Below are the code and all the weights of a small trained network. Each question names an input and a class and asks about switching units off, where a switched-off unit gives its printed mean instead of its output.

import numpy as np


def w(rows, s, z=0):
    codes = np.array(rows[::2]) - 128.0
    scale = np.full(codes.shape[1], s)
    scale[-1] = z or s
    return codes * scale


def f(y):
    return y / 2 * (1 + np.tanh(0.7978845608 * (y + 0.044715 * y**3)))


def log_softmax(a):
    a = a - a.max(-1, keepdims=True)
    return a - np.log(np.exp(a).sum(-1, keepdims=True))


def net(x, mask):
    res = np.array(x, float).reshape(1, 5) / 4 @ E
    y = f(res @ A[0][:, :-1].T + A[0][:, -1])
    res = res + np.where(mask, y, B[0][:, -1]) @ B[0][:, :-1]
    return log_softmax(res[-1] @ U[:, :-1].T + U[:, -1])


A, B = {}, {}
E = w([
[61,18,124,17],'x0',
[213,113,232,45],'x1',
[179,186,183,135],'x2',
[106,188,180,3],'x3',
[96,97,228,145],'x4',
],0.006)
A[0] = w([
[78,115,117,142,240],'neuron 1',
[199,111,111,121,168],'neuron 2',
[117,105,88,143,227],'neuron 3',
[107,122,48,138,191],'neuron 4',
[112,3,185,117,219],'neuron 5',
[148,146,167,122,190],'neuron 6',
[102,141,111,168,95],'neuron 7',
[123,113,33,119,196],'neuron 8',
[88,100,172,111,230],'neuron 9',
[136,108,114,155,177],'neuron 10',
[122,127,157,138,184],'neuron 11',
[91,158,162,163,85],'neuron 12',
[147,156,134,150,151],'neuron 13',
[133,174,213,181,113],'neuron 14',
[236,108,126,219,187],'neuron 15',
[93,123,125,143,211],'neuron 16',
[99,99,105,152,254],'neuron 17',
[130,136,76,120,106],'neuron 18',
[129,174,120,126,66],'neuron 19',
[160,126,120,102,169],'neuron 20',
],0.017,0.0042)
B[0] = w([
[83,111,106,135,197],'neuron 1',
[96,86,149,115,160],'neuron 2',
[104,144,88,106,197],'neuron 3',
[127,142,68,96,222],'neuron 4',
[155,175,2,108,254],'neuron 5',
[122,224,123,62,167],'neuron 6',
[135,89,163,78,162],'neuron 7',
[170,183,53,104,226],'neuron 8',
[80,186,99,138,198],'neuron 9',
[107,132,129,89,163],'neuron 10',
[136,160,111,136,147],'neuron 11',
[139,80,165,164,142],'neuron 12',
[141,179,140,133,160],'neuron 13',
[205,201,124,194,188],'neuron 14',
[45,188,160,186,241],'neuron 15',
[97,115,123,133,170],'neuron 16',
[73,139,110,78,207],'neuron 17',
[155,143,105,97,156],'neuron 18',
[169,138,141,121,139],'neuron 19',
[103,158,155,58,149],'neuron 20',
],0.026,0.0097)
U = w([
[147,112,182,36,4],'0',
[245,190,67,121,184],'1',
[53,163,2,111,226],'2',
[127,31,184,201,24],'3',
[192,119,96,128,92],'4',
[242,31,60,165,16],'5',
[106,180,215,241,164],'6',
],0.0059,0.0026)

Each question gives the input, the list of numbers given to net, and the class t.
The units are the neurons (one row each of A and B). Each row of codes is followed by its name. A weight is (code - 128) times the scale printed after its matrix; where a second scale follows, it is the last column's (A, B and U).
mask holds one flag per neuron, in row order. A switched-off neuron (its flag False) gives its mean, the last column of its row in B, instead of its output. The means were averaged over made-up inputs and are rounded, as every weight is.
A unit's drop is (log p(t) with every unit on - log p(t) with that unit switched off) / (log p(t) with every unit on - log p(t) with every unit switched off).
The circuit of an input: a set's keep is (log p(t) with only the set's units on - log p(t) with every unit switched off) / (log p(t) with every unit on - log p(t) with every unit switched off). Starting from the 12 units with the biggest drops (on a tie, the unit counted first), units are removed one at a time, each time the one whose removal leaves the highest keep (on an exact tie, the one counted first), for as long as the keep stays at least 0.8.
units of the circuit, in order: the units of the circuit, biggest drop first
unit that matters most: the unit with the biggest drop
top k neurons: the k neurons with the biggest drops, biggest first
drop when u is switched off: that unit's drop, to one decimal
input [0,0,-1,7,-1], class 0: unit that matters most : neuron 5
input [0,-1,2,6,8], class 1: units of the circuit, in order : neuron 14; neuron 15
input [-4,0,8,6,2], class 1: top 3 neurons : neuron 15; neuron 6; neuron 14
input [-1,-2,-1,7,8], class 1: units of the circuit, in order : neuron 15; neuron 14
input [0,-4,6,-7,2], class 6: units of the circuit, in order : neuron 5; neuron 15
input [2,3,4,4,3], class 1: top 2 neurons : neuron 15; neuron 17
input [-8,-2,-5,-3,2], class 6: top 2 neurons : neuron 5; neuron 15
input [4,2,7,-2,-7], class 1: units of the circuit, in order : neuron 17; neuron 1
input [0,1,-1,5,-5], class 1: top 3 neurons : neuron 15; neuron 17; neuron 1
input [-3,3,5,6,-2], class 1: drop when neuron 15 is switched off : 0.2
input [-5,6,2,5,5], class 1: drop when neuron 6 is switched off : 0.2
input [2,6,6,1,-5], class 0: drop when neuron 8 is switched off : 0.1
input [-4,-5,2,8,-8], class 1: drop when neuron 18 is switched off : 0.0
input [-7,8,2,-7,7], class 6: units of the circuit, in order : neuron 15
